Here is a tiny trained network, its code and every weight. The questions are about switching its units off for an input and a class, where a switched-off unit gives its printed mean instead of its output.

import numpy as np


def w(rows, s, z=0):
    codes = np.array(rows[::2]) - 128.0
    scale = np.full(codes.shape[1], s)
    scale[-1] = z or s
    return codes * scale


def f(y):
    return np.maximum(y, 0)


def log_softmax(a):
    a = a - a.max(-1, keepdims=True)
    return a - np.log(np.exp(a).sum(-1, keepdims=True))


def net(x, mask):
    res = np.array(x, float).reshape(1, 6) / 4 @ E
    y = f(res @ A[0][:, :-1].T + A[0][:, -1])
    res = res + np.where(mask, y, B[0][:, -1]) @ B[0][:, :-1]
    return log_softmax(res[-1] @ U[:, :-1].T + U[:, -1])


A, B = {}, {}
E = w([
[165,176,30,72,160],'x0',
[49,60,47,93,30],'x1',
[134,57,181,8,177],'x2',
[126,131,127,128,126],'x3',
[127,40,63,192,218],'x4',
[3,170,128,119,177],'x5',
],0.0051)
A[0] = w([
[132,70,166,45,154,50],'N1',
[74,82,79,76,8,19],'N2',
[137,147,104,177,103,38],'N3',
[99,99,236,171,65,140],'N4',
[149,198,75,53,127,120],'N5',
[170,168,46,99,135,106],'N6',
[189,203,204,151,202,3],'N7',
[126,117,162,55,114,129],'N8',
[136,210,182,69,21,33],'N9',
[18,198,159,119,153,117],'N10',
[119,203,120,195,57,80],'N11',
[127,153,120,155,102,85],'N12',
[164,95,128,114,124,119],'N13',
[132,36,85,173,191,81],'N14',
[191,76,114,158,128,107],'N15',
[135,138,85,192,130,94],'N16',
[237,127,146,121,29,124],'N17',
[104,89,92,135,103,58],'N18',
],0.013,0.0049)
B[0] = w([
[172,80,157,75,178,195],'N1',
[208,138,54,212,157,254],'N2',
[164,113,133,81,158,149],'N3',
[114,61,170,169,40,246],'N4',
[97,75,182,180,70,206],'N5',
[120,74,170,178,75,189],'N6',
[214,133,50,217,144,213],'N7',
[148,98,173,114,174,202],'N8',
[113,254,218,150,157,235],'N9',
[35,109,53,110,162,239],'N10',
[178,78,168,61,177,212],'N11',
[149,111,143,107,151,150],'N12',
[92,117,125,123,148,164],'N13',
[106,207,212,158,143,218],'N14',
[63,135,113,126,152,187],'N15',
[139,113,163,78,156,179],'N16',
[27,111,58,110,162,248],'N17',
[160,162,122,166,149,167],'N18',
],0.028,0.006)
U = w([
[230,162,35,206,185,100],'0',
[124,116,133,115,163,254],'1',
[112,246,203,120,184,112],'2',
[187,45,176,26,230,96],'3',
[17,116,50,105,198,87],'4',
[124,51,174,161,18,113],'5',
[173,171,67,8,50,128],'6',
[180,221,64,2,30,101],'7',
],0.0051,0.013)

Each question gives the input, the list of numbers given to net, and the class t.
The units are the neurons (one row each of A and B). Each row of codes is followed by its name. A weight is (code - 128) times the scale printed after its matrix; where a second scale follows, it is the last column's (A, B and U).
mask holds one flag per neuron, in row order. A switched-off neuron (its flag False) gives its mean, the last column of its row in B, instead of its output. The means were averaged over made-up inputs and are rounded, as every weight is.
A unit's drop is (log p(t) with every unit on - log p(t) with that unit switched off) / (log p(t) with every unit on - log p(t) with every unit switched off).
The circuit of an input: a set's keep is (log p(t) with only the set's units on - log p(t) with every unit switched off) / (log p(t) with every unit on - log p(t) with every unit switched off). Starting from the 12 units with the biggest drops (on a tie, the unit counted first), units are removed one at a time, each time the one whose removal leaves the highest keep (on an exact tie, the one counted first), for as long as the keep stays at least 0.8.
units of the circuit, in order: the units of the circuit, biggest drop first
k most important neurons: the k neurons with the biggest drops, biggest first
drop of u: that unit's drop, to one decimal
input [6,-2,-4,-5,4,-8], class 4: units of the circuit, in order => N17
input [6,1,8,-7,-5,1], class 3: 3 most important neurons => N1; N8; N4
input [-5,8,4,6,-8,-5], class 0: 2 most important neurons => N2; N14
input [2,-6,-5,-2,7,-4], class 2: 3 most important neurons => N14; N2; N16
input [6,-7,7,-6,4,-5], class 0: 3 most important neurons => N7; N11; N4
input [8,0,-3,1,3,4], class 5: 2 most important neurons => N6; N5
input [-3,4,3,0,6,-7], class 4: 3 most important neurons => N9; N15; N17
input [8,-1,0,7,-6,6], class 5: 4 most important neurons => N5; N6; N17; N14
input [6,4,4,0,-4,-5], class 5: 3 most important neurons => N5; N6; N10
input [6,4,-8,6,5,-2], class 3: units of the circuit, in order => N16; N11
input [0,5,0,5,8,8], class 2: 2 most important neurons => N14; N17
input [-8,4,8,5,3,5], class 3: 2 most important neurons => N1; N8
input [6,7,-8,6,5,5], class 3: 4 most important neurons => N16; N11; N7; N3
input [-6,2,-3,2,-1,2], class 5: units of the circuit, in order => N4
input [-1,1,5,-7,5,-8], class 4: units of the circuit, in order => N15; N17
input [-2,-8,4,8,1,5], class 0: drop of N7 => 1.2
input [1,1,8,1,3,0], class 3: drop of N1 => 0.4
input [-1,-4,-3,3,4,8], class 4: drop of N2 => 0.1
